Below are the code and all the weights of a small trained network. Each question names an input and a target symbol and asks about switching units off, where a switched-off unit gives its printed mean instead of its output.

import numpy as np


def w(rows, s, z=0):
    codes = np.array(rows[::2]) - 128.0
    scale = np.full(codes.shape[1], s)
    scale[-1] = z or s
    return codes * scale


def f(y):
    return np.maximum(y, 0)


def softmax(a):
    e = np.exp(a - a.max(-1, keepdims=True))
    return e / e.sum(-1, keepdims=True)


def log_softmax(a):
    a = a - a.max(-1, keepdims=True)
    return a - np.log(np.exp(a).sum(-1, keepdims=True))


def net(x, mask):
    ids = ['αβγηθπω'.index(c) for c in x.split()]
    T = len(ids)
    res = E[ids] + P[:T]
    u = 0
    for l in range(2):
        q, k, v = (res @ M[l].T for M in (Q, K, V))
        z = softmax(np.where(np.tri(T) > 0, q @ k.T / 3**0.5, -1e9)) @ v
        res = res + np.where(mask[u], z, O[l][:, -1]) @ O[l][:, :-1]
        u += 1
        y = f(res @ A[l][:, :-1].T + A[l][:, -1])
        res = res + np.where(mask[u : u + 4], y, B[l][:, -1]) @ B[l][:, :-1]
        u += 4
    return log_softmax(res[-1] @ U[:, :-1].T + U[:, -1])


Q, K, V, O, A, B = {}, {}, {}, {}, {}, {}
E = w([
[96,108,176,121,173,167,33,146,117,175],'α',
[171,128,166,165,167,139,9,111,54,62],'β',
[121,164,139,93,127,138,218,172,170,68],'γ',
[128,99,177,122,138,87,70,171,207,149],'η',
[56,142,157,102,120,169,150,182,99,154],'θ',
[207,138,78,87,53,100,90,205,107,174],'π',
[123,188,165,107,77,67,190,145,67,145],'ω',
],0.014)
P = w([
[164,24,113,161,161,147,205,57,83,140],'0',
[130,135,79,125,214,131,74,160,92,73],'1',
[155,100,205,37,111,162,87,157,96,28],'2',
[184,83,159,186,121,141,161,161,148,130],'3',
[115,162,85,121,198,120,92,159,100,115],'4',
[144,126,209,23,87,154,94,150,112,69],'5',
[144,115,146,175,92,124,149,148,156,159],'6',
[104,180,91,116,174,102,104,159,106,161],'7',
[129,151,215,19,65,139,101,144,121,113],'8',
[112,142,141,165,69,106,144,135,162,201],'9',
[88,201,97,114,158,85,112,157,110,214],'10',
[104,175,213,3,52,125,98,137,124,163],'11',
[90,117,129,170,74,120,127,144,155,159],'12',
],0.016)
Q[0] = w([
[119,112,51,251,156,124,157,90,143,160],'0.h1',
[105,163,147,148,194,124,111,122,130,133],'0.h1',
[142,163,87,141,173,101,135,196,101,142],'0.h1',
],0.018)
K[0] = w([
[179,79,143,161,198,162,97,99,90,9],'0.h1',
[115,116,145,145,146,173,87,32,122,159],'0.h1',
[146,27,73,95,135,122,154,82,25,112],'0.h1',
],0.013)
V[0] = w([
[200,165,97,146,71,2,133,80,80,70],'0.h1',
[145,94,58,45,138,78,185,143,250,94],'0.h1',
[201,97,160,92,186,52,58,83,188,167],'0.h1',
],0.0068)
O[0] = w([
[90,91,54,94,118,12,140,72,34,91,125],'0.h1',
[185,103,150,44,229,41,156,116,254,163,6],'0.h1',
[118,95,195,26,47,111,134,128,182,68,100],'0.h1',
],0.008,0.002)
A[0] = w([
[139,156,106,165,159,237,142,137,229,176,75],'0.n1',
[111,222,128,43,184,123,103,218,154,108,2],'0.n2',
[130,135,121,1,147,87,115,166,187,101,173],'0.n3',
[111,87,157,26,87,146,109,48,112,107,109],'0.n4',
],0.008,0.007)
B[0] = w([
[68,137,84,131,79,109,123,119,50,72,184],'0.n1',
[219,122,188,151,228,121,147,145,126,179,199],'0.n2',
[82,136,98,113,120,78,73,139,22,69,254],'0.n3',
[129,75,161,107,50,162,179,2,179,146,196],'0.n4',
],0.0084,0.008)
Q[1] = w([
[154,108,206,105,59,150,147,95,188,122],'1.h1',
[146,169,20,145,130,116,166,94,146,106],'1.h1',
[192,140,162,152,120,141,96,248,160,139],'1.h1',
],0.014)
K[1] = w([
[156,198,166,119,79,79,40,143,163,137],'1.h1',
[151,128,106,67,165,156,189,150,134,47],'1.h1',
[80,4,142,135,174,186,48,163,146,91],'1.h1',
],0.011)
V[1] = w([
[90,81,151,157,113,73,95,166,98,182],'1.h1',
[127,162,107,127,138,114,212,159,118,109],'1.h1',
[2,171,227,199,183,90,177,79,158,60],'1.h1',
],0.0077)
O[1] = w([
[122,28,120,120,141,126,154,192,91,129,252],'1.h1',
[101,151,100,124,114,91,68,163,149,131,39],'1.h1',
[104,133,209,207,109,1,120,48,74,92,93],'1.h1',
],0.01,0.0035)
A[1] = w([
[136,159,82,150,248,83,88,122,165,167,1],'1.n1',
[141,61,93,155,85,33,174,92,189,107,124],'1.n2',
[31,166,2,129,205,74,84,97,74,134,122],'1.n3',
[177,99,115,234,212,120,72,146,178,204,182],'1.n4',
],0.0078,0.0085)
B[1] = w([
[86,252,184,154,83,254,80,138,72,158,165],'1.n1',
[113,199,78,177,110,207,138,179,60,126,168],'1.n2',
[153,68,169,66,73,100,113,33,233,94,253],'1.n3',
[175,93,94,144,143,172,237,125,160,156,183],'1.n4',
],0.0095,0.0077)
U = w([
[150,64,164,112,104,96,160,109,152,124,2],'α',
[122,179,124,156,135,153,91,188,94,132,201],'β',
[47,166,94,141,81,114,29,138,84,104,157],'γ',
[118,130,99,83,134,149,114,124,125,130,68],'η',
[161,62,117,153,137,141,246,86,149,152,181],'θ',
[136,126,110,108,216,92,102,102,76,162,176],'π',
[147,160,149,113,107,151,124,100,129,130,30],'ω',
],0.011,0.008)

Each question gives the input, a string of symbols that net reads in full, and the target symbol t.
The units are the heads (3 rows each of Q, K, V and O) and the neurons (one row each of A and B). Each row of codes is followed by its name. A weight is (code - 128) times the scale printed after its matrix; where a second scale follows, it is the last column's (O, A, B and U).
mask holds one flag per unit, layer by layer, with each layer's heads first. A switched-off unit (its flag False) gives its mean, the last column of its rows in O or B, instead of its output. The means were averaged over made-up inputs and are rounded, as every weight is.
A unit's drop is (log p(t) with every unit on - log p(t) with that unit switched off) / (log p(t) with every unit on - log p(t) with every unit switched off).
The circuit of an input: a set's keep is (log p(t) with only the set's units on - log p(t) with every unit switched off) / (log p(t) with every unit on - log p(t) with every unit switched off). Starting from all 10 units, units are removed one at a time, each time the one whose removal leaves the highest keep (on an exact tie, the one counted first), for as long as the keep stays at least 0.8.
circuit, biggest first: the units of the circuit, biggest drop first
k most important neurons: the k neurons with the biggest drops, biggest first
top k neurons in layer l: the k neurons of layer l with the biggest drops, biggest first
input α π γ π α η ω η θ γ γ, target β: circuit, biggest first	(0.h1, 1.n3)
input θ γ β η γ, target θ: 4 most important neurons	(0.n2, 1.n4, 1.n3, 0.n3)
input β β β γ ω γ ω, target β: 2 most important neurons	(0.n2, 0.n3)
input γ α π η γ, target ω: top 2 neurons in layer 0	(0.n2, 0.n3)
input θ γ γ ω β η β β, target θ: circuit, biggest first	(1.n4, 0.h1)
input β γ α γ ω, target γ: top neuron in layer 1	(1.n4)
input θ α γ ω γ ω β θ γ ω π θ β, target β: circuit, biggest first	(0.n3, 1.n3)
input β α γ η θ β θ γ α γ γ γ π, target θ: circuit, biggest first	(1.n4, 0.h1)
input π θ β θ α, target η: circuit, biggest first	(1.h1, 1.n3)
input γ β γ π γ α, target η: circuit, biggest first	(1.h1, 0.n4)
input π α α η π, target η: circuit, biggest first	(1.h1, 0.h1)
input θ β π θ η α π α θ, target η: circuit, biggest first	(1.h1, 0.n4)
input π ω α ω η π η γ, target η: circuit, biggest first	(1.h1, 1.n3, 0.n4)
input γ ω α η θ, target ω: 4 most important neurons	(1.n1, 1.n3, 1.n4, 0.n2)
input θ η β α ω γ π η, target θ: 3 most important neurons	(1.n4, 1.n3, 0.n3)
input ω β α α ω γ β β θ β π, target α: circuit, biggest first	(1.n3, 0.h1)
input β γ θ γ, target β: 2 most important neurons	(0.n1, 0.n2)
input γ α β θ η β β γ γ π θ β, target η: circuit, biggest first	(1.h1)
input γ β α, target π: circuit, biggest first	(0.h1, 0.n2)
input γ γ α β γ α π π α γ β, target ω: 3 most important neurons	(1.n1, 1.n3, 1.n4)
input η ω α π γ π γ θ η, target β: circuit, biggest first	(0.h1, 1.n3)
input γ ω θ, target γ: circuit, biggest first	(1.h1, 0.h1)
input β α γ α η γ, target α: 3 most important neurons	(0.n4, 0.n3, 0.n2)
input γ γ π, target η: 2 most important neurons	(0.n4, 0.n3)
input β γ ω ω β π π γ θ γ, target γ: 4 most important neurons	(0.n4, 0.n2, 1.n4, 1.n2)
input θ θ γ β, target θ: 4 most important neurons	(0.n3, 1.n4, 0.n1, 1.n1)
input γ θ ω γ α γ θ η γ α π η ω, target β: top 3 neurons in layer 0	(0.n3, 0.n4, 0.n2)
input π π β γ γ γ θ β, target η: most important neuron	(1.n3)
